(in the rows, 128 means zero)
Two labels a row
[131 114 144 159 132 165 135 161  98 142 109 135 140 133 129 115]
J/rekeg
[132 137 134 133 137 176 129 153 104 129 126 138  82 133 111 109]
L/sugos
[126 134 120 126 133 135 132 117  71  97 129 117 117 124 138 117]
G/lib
[142 119 134 128 141 148 131 156 108 153 128 150  94 150 170 106]
E/rekeg
[142 115 151 140 122 152 173 136  83  95 126 128  88 130 145 114]
G/Mepuv
[108 146 122 134 131 153 152 188 125 140 110 112  82  91 106  75]
B/Mepuv
[125  99 154 149 140 208 108  96 121 116 129 151  87 119 136  78]
L/gope
[104 109 188 194 140 168 132 152 106  59 122 126 139 145 107  77]
L/sugos
[151 108 144 151 136 154 138 137 123 138 120 140  66 150 129 133]
L/sugos
[128 132 114 127 132 147 138 176 104 107 117 128 109 119 139 110]
J/rekeg
[155 109  81  93 140 167 108 154 128 191 128 135  48 112 138 136]
J/Mepuv
[126 139 173 138 139 165 134 111 103  96 123 135 128 112 159 132]
J/gope
[140 107 205 151 140 142 134  65 108 113 148 143  96 149 138 127]
B/gope
[117 113 132 131 148 169 137 187 113 133 113 137  53 115 148  93]
L/rekeg
[153 123 175 150  78 112 149  97  95  76 136 118 175 127 169 128]
L/lib
[123 120 141 137 135 139 132 183  95 121 127 129  93 136 146 108]
E/rekeg
[132 112 155 139 125 171 128 155 131 105 107 135 106 125 165  98]
J/Mepuv
[116  99 145 156 137 120 137 156  97 100 126 132  86 140 167 137]
J/rekeg
[119 125 125 149 147 161 127 135 119 133 121 127  96 134 128 106]
J/sugos
[131 106 116 146 137 161 135 161  99 116  99 127  64 124 108 104]
B/rekeg
[122 105 118 114 132 133 118 159 118 137 114 142  90 125 142 112]
J/Mepuv
[144 133 118 118 123 166 139 129 114 136 176 118  41 135 116 122]
G/sugos
[139 114 150 143 140 190 132  98 115  99 129 137  96 118 141 112]
G/gope
[144 108 171 180 115 109 139 108 133   4 128 124 220 148 162  87]
L/rekeg
[141 120 171 150 135 117 134 120  49  81 138 124 107 137 165 109]
J/Mepuv
[160 101 122 109 144 142 135 108  68 136 134 137  50 140 181 130]
L/lib
[141 120 146 164 124 129 146 120 129 122 124 134  84 144 132 119]
E/sugos
[134 107 153 131 118 152 137 132  60  94 112 119 111 125 158  91]
L/Mepuv
[144 115 143 122 125 150 136 150 106  81 106 125 104 124 163 108]
E/Mepuv
[109 105 171 149 148 193 124 116 105  88 128 143 119 126 129 100]
J/gope
[147 136 198 196 122  83 150  60 112   5 126  99 163 144 103  88]
B/rekeg
[132 120 120 121 126 174 128 160 114 141 125 135  62 133 131 129]
L/sugos
[145 105 170 158 151 162 135  66  91  86 131 134  90 118 164 132]
E/gope
[150 108 136 107 141 172 134 150  92 132 110 124  29 129 153 102]
G/rekeg
[133 101 135 127 143 153  98  96 128 136 141 152 126 142 163 115]
J/gope
[124 105 156 117 135 165 135 177 105 128 128 154  91 129 162 109]
J/Mepuv
[132 125 151 179 135 148 140 138 113 109 126 122  87 144 128 123]
J/sugos
[140 122 121 113 147 143 133 160  94 157 129 123  67 112 123 115]
G/rekeg
[131 119 148 148 128 147 148 132 107 129 123 117  77 138 121 144]
L/sugos
[166 111 143 122 116 163 144 156 108  98 129 132 117 111 171 102]
L/rekeg
[127 121 134 125 138 149 120 162 121 106 116 121  98 128 169 108]
J/Mepuv
[131 125 140 143 139 140 141 146 143 147 117 125  93 131 105 122]
J/sugos
[147 121 123 112 134 166 135  86 114 138 127 153  82 140 156 136]
L/gope
[136  97 160 136 145 180 103  92  83 132 133 150  55 147 148 124]
J/gope
[124 132 149 162 141 180 145 133 101 112 134 131  94 136 160 106]
L/sugos
[142 114 176 161 135 132 161 126 103  49 125 117 137 107 134  94]
G/rekeg
[164  97 147 136 123 159 138 152  79 136 116 130  89 155 130 102]
L/rekeg
[128 111 151 127 134 185 145 150 100  99 124 120  76 120 127  77]
G/Mepuv
[111  84 194 188 144 194 155 158  75  70 114 123  68 110 116  57]
J/rekeg

Two labels a row
[124 113 115 107 129 148 128 126 103 122 136 143  93 136 129 126]
Dimep/V
[162 106 137 106 104 113 151 120 106 141 127 133 116 103 144 130]
Doru/F
[123 112 117 102 136 143 131 131 119 126 138 141 110 124 124 125]
Dimep/V
[134 111 123 115 135 112 139 135 118 112 146 133 120 114 133 121]
Doru/F
[134 110 115 102 145 102 145 141 120 124 137 136 117 100 130 124]
Doru/F
[134 106 115 107 138 100 146 132 121 135 130 136 137  89 135 116]
Doru/V
[130 113 116 106 124 148 142 127 102 129 128 144  98 122 134 127]
Dimep/V
[142 111 129 119 135  95 142 137 131 123 137 127 145  92 132 116]
Doru/F
[138 110 120 103 142 112 142 135 119 127 131 136 115  95 131 122]
Doru/F
[130 102 101  99 145  97 151 142 112 127 133 140 126  88 136 117]
Doru/V
[148 108 127 106 127 111 150 128 117 131 135 134 124  95 140 125]
Doru/F
[130 107 114 120 137  97 135 138 121 114 140 134 124 107 131 124]
Doru/V
[136 109 117 105 142  93 146 142 124 118 137 132 127  91 128 127]
Doru/V

Both labels of each row
[145 121 130 128 114 127 136 133 136 126 127 133 119 132 129 119]
luze/<36>
[132 108 117 133 110 129 139 137 118 127 121 138 112 134 133 114]
luze/<28>
[114 130 132 128 120 128 103 134 130 136 126 118 123 150 137 141]
luze/<42>
[126 119 151 129 132 123 128 144 126 111 135 140 138 175 135 118]
luze/<36>
[123  90 116 131 113 118 159 127 159 124 132 156 120 135 167  99]
luze/<29>
[109  98 111 135  97 130 157 133 147 132 118 152 104 121 150 112]
luze/<36>
[ 84  99  72 134 106 138 156 100 153 115 122 144 101 140 149  78]
tasu/<36>
[117 100 129 133 112 123 148 139 141 139 118 134  94 110 125 111]
luze/<36>
[ 66 115 107 128 128 128 157 106 153 130 120 125 114  92 149 138]
tasu/<33>
[100 103 116 139 102 124 168 126 152 138 109 156 100  56 123 132]
luze/<36>
[107 110 155 134 115 119 155 148 149 121 131 130 110 131 159 125]
luze/<29>
[143 112 138 129 120 125 164 143 126 134 113 118 101 106 133 122]
luze/<29>
[110 113 136 135 114 125 115 129 139 136 130 128 109 177 133 142]
luze/<42>
[130 110 139 130 115 122 137 142 136 133 130 129 108 140 130 114]
luze/<36>
[112 129 127 129 137 132 119 119 118 119 127 123 134 177 125 139]
tasu/<42>
[155 116 149 129 127 119 146 142 129 135 128 117 100 117 118 122]
luze/<29>
[ 99 107 110 141 118 126 166 121 140 144 105 135  81  76  92 116]
tasu/<36>
[127 123 134 127 116 127 133 140 133 126 129 134 127 153 147 123]
luze/<36>
[111 123 102 132 112 134 144 117 129 130 118 128 102 128 115 118]
tasu/<28>
